Below is a small trained network, with its code and all its weights. Each question gives an input and a target symbol and asks what happens when units are switched off, that is, made to give their printed mean instead of their output.

import numpy as np


def w(rows, s, z=0):
    codes = np.array(rows[::2]) - 128.0
    scale = np.full(codes.shape[1], s)
    scale[-1] = z or s
    return codes * scale


def f(y):
    return y / 2 * (1 + np.tanh(0.7978845608 * (y + 0.044715 * y**3)))


def softmax(a):
    e = np.exp(a - a.max(-1, keepdims=True))
    return e / e.sum(-1, keepdims=True)


def log_softmax(a):
    a = a - a.max(-1, keepdims=True)
    return a - np.log(np.exp(a).sum(-1, keepdims=True))


def net(x, mask):
    ids = ['αεζθλμξσψω'.index(c) for c in x.split()]
    T = len(ids)
    res = E[ids] + P[:T]
    r = res
    for j in range(3):
        rows = slice(3 * j, 3 * j + 3)
        q, k, v = (r @ M[0][rows].T for M in (Q, K, V))
        z = softmax(np.where(np.tri(T) > 0, q @ k.T / 3**0.5, -1e9)) @ v
        o = O[0][rows]
        res = res + np.where(mask[j], z, o[:, -1]) @ o[:, :-1]
    y = f(res @ A[0][:, :-1].T + A[0][:, -1])
    res = res + np.where(mask[3:7], y, B[0][:, -1]) @ B[0][:, :-1]
    return log_softmax(res[-1] @ U[:, :-1].T + U[:, -1])


Q, K, V, O, A, B = {}, {}, {}, {}, {}, {}
E = w([
[128,191,164,188,64],'α',
[52,119,88,96,146],'ε',
[99,108,82,147,41],'ζ',
[244,153,169,167,229],'θ',
[179,68,252,33,147],'λ',
[191,40,24,143,95],'μ',
[205,68,164,177,109],'ξ',
[131,157,122,116,65],'σ',
[177,133,92,125,146],'ψ',
[136,153,123,133,30],'ω',
],0.018)
P = w([
[255,249,165,23,29],'0',
[166,145,106,79,57],'1',
[131,124,91,115,103],'2',
[125,113,93,141,121],'3',
[119,101,100,162,128],'4',
[114,84,104,175,139],'5',
[106,79,109,187,151],'6',
[102,64,116,197,154],'7',
[101,55,110,194,157],'8',
],0.0081)
Q[0] = w([
[152,188,235,83,183],'H0',
[195,126,241,121,185],'H0',
[93,100,63,227,105],'H0',
[98,106,154,154,112],'H1',
[187,94,114,165,136],'H1',
[131,162,99,177,174],'H1',
[110,171,70,253,63],'H2',
[99,167,190,162,213],'H2',
[227,109,81,184,40],'H2',
],0.02)
K[0] = w([
[163,165,58,72,96],'H0',
[131,103,40,88,91],'H0',
[99,114,204,203,112],'H0',
[151,100,125,108,57],'H1',
[150,69,80,184,170],'H1',
[126,168,108,135,135],'H1',
[162,86,13,249,89],'H2',
[133,253,141,156,213],'H2',
[229,13,117,183,47],'H2',
],0.016)
V[0] = w([
[55,232,107,215,81],'H0',
[158,217,120,176,204],'H0',
[39,163,227,79,141],'H0',
[7,137,170,159,73],'H1',
[202,165,31,92,114],'H1',
[109,174,148,179,162],'H1',
[226,147,74,38,212],'H2',
[112,81,175,137,192],'H2',
[93,102,65,58,150],'H2',
],0.012)
O[0] = w([
[72,209,86,153,95,128],'H0',
[192,180,121,170,181,76],'H0',
[88,195,141,111,184,74],'H0',
[94,88,110,107,240,58],'H1',
[110,118,169,129,51,247],'H1',
[156,98,97,104,100,34],'H1',
[123,134,41,81,247,159],'H2',
[133,162,99,93,117,51],'H2',
[131,150,189,150,213,160],'H2',
],0.012,0.011)
A[0] = w([
[152,211,83,165,113,200],'N0',
[139,184,79,10,167,53],'N1',
[54,194,225,68,150,142],'N2',
[183,175,152,49,34,252],'N3',
],0.011,0.0027)
B[0] = w([
[70,35,160,170,236,198],'N0',
[69,87,237,254,24,150],'N1',
[196,168,172,156,81,175],'N2',
[149,202,239,137,186,251],'N3',
],0.0087,0.018)
U = w([
[120,164,217,167,88,218],'α',
[83,1,164,232,49,131],'ε',
[90,144,148,120,88,72],'ζ',
[71,154,134,167,189,216],'θ',
[81,172,177,104,116,3],'λ',
[4,90,103,54,42,237],'μ',
[131,141,124,155,83,58],'ξ',
[214,135,104,190,133,82],'σ',
[78,63,193,53,163,145],'ψ',
[82,143,153,114,91,22],'ω',
],0.0068,0.0037)

Each question gives the input, a string of symbols that net reads in full, and the target symbol t.
The units are the heads (3 rows each of Q, K, V and O) and the neurons (one row each of A and B). Each row of codes is followed by its name. A weight is (code - 128) times the scale printed after its matrix; where a second scale follows, it is the last column's (O, A, B and U).
mask holds one flag per unit, heads first, then neurons. A switched-off unit (its flag False) gives its mean, the last column of its rows in O or B, instead of its output. The means were averaged over made-up inputs and are rounded, as every weight is.
A unit's drop is (log p(t) with every unit on - log p(t) with that unit switched off) / (log p(t) with every unit on - log p(t) with every unit switched off).
most important unit: the unit with the biggest drop
k most important neurons: the k neurons with the biggest drops, biggest first
which heads matter: for each layer, one digit per head in row order, 1 if its drop is at least 0.15 and else 0, layers parted by /
drop when u is switched off: that unit's drop, to one decimal
input ζ ζ ζ θ ε μ ζ, target σ: which heads matter	100
input ζ μ λ, target ψ: which heads matter	101
input ζ ζ ζ θ ψ μ ζ ω, target σ: which heads matter	100
input ζ μ λ ζ ζ σ, target ψ: most important unit	H0
input λ σ σ ω ζ θ μ σ, target σ: which heads matter	100
input σ μ ζ, target μ: which heads matter	101
input μ ω α α ζ α σ, target θ: which heads matter	100
input μ ζ ξ λ ζ α ζ σ, target θ: which heads matter	101
input ζ α μ α ζ, target θ: 2 most important neurons	N0, N1
input ζ λ μ ζ α ε ε, target θ: 3 most important neurons	N0, N1, N3
input μ ψ λ ω, target ψ: which heads matter	101
input λ ε λ ζ θ σ α λ, target ε: 2 most important neurons	N1, N3
input ζ α λ α, target ε: which heads matter	011
input ζ μ ζ ω ω ζ ζ, target μ: which heads matter	100
input θ ζ σ ζ ζ λ ζ θ μ, target σ: most important unit	H0
input μ α ε, target θ: 2 most important neurons	N0, N3
input ζ ζ λ μ λ ψ, target ψ: 2 most important neurons	N1, N3
input λ ω α ζ μ, target θ: 3 most important neurons	N0, N1, N2
input ζ μ ω ζ ζ ξ α, target θ: 2 most important neurons	N0, N1
input α λ ζ ζ μ ε, target ψ: most important unit	H1
input μ θ λ ε, target ψ: 2 most important neurons	N3, N1
input μ ζ α, target θ: drop when H0 is switched off	0.3
input λ θ α λ ζ ε σ ε λ, target ε: drop when N3 is switched off	0.1
input θ ζ θ ε σ ζ λ ζ μ, target ψ: drop when H0 is switched off	1.1
input ζ ζ θ μ, target σ: drop when H0 is switched off	0.8
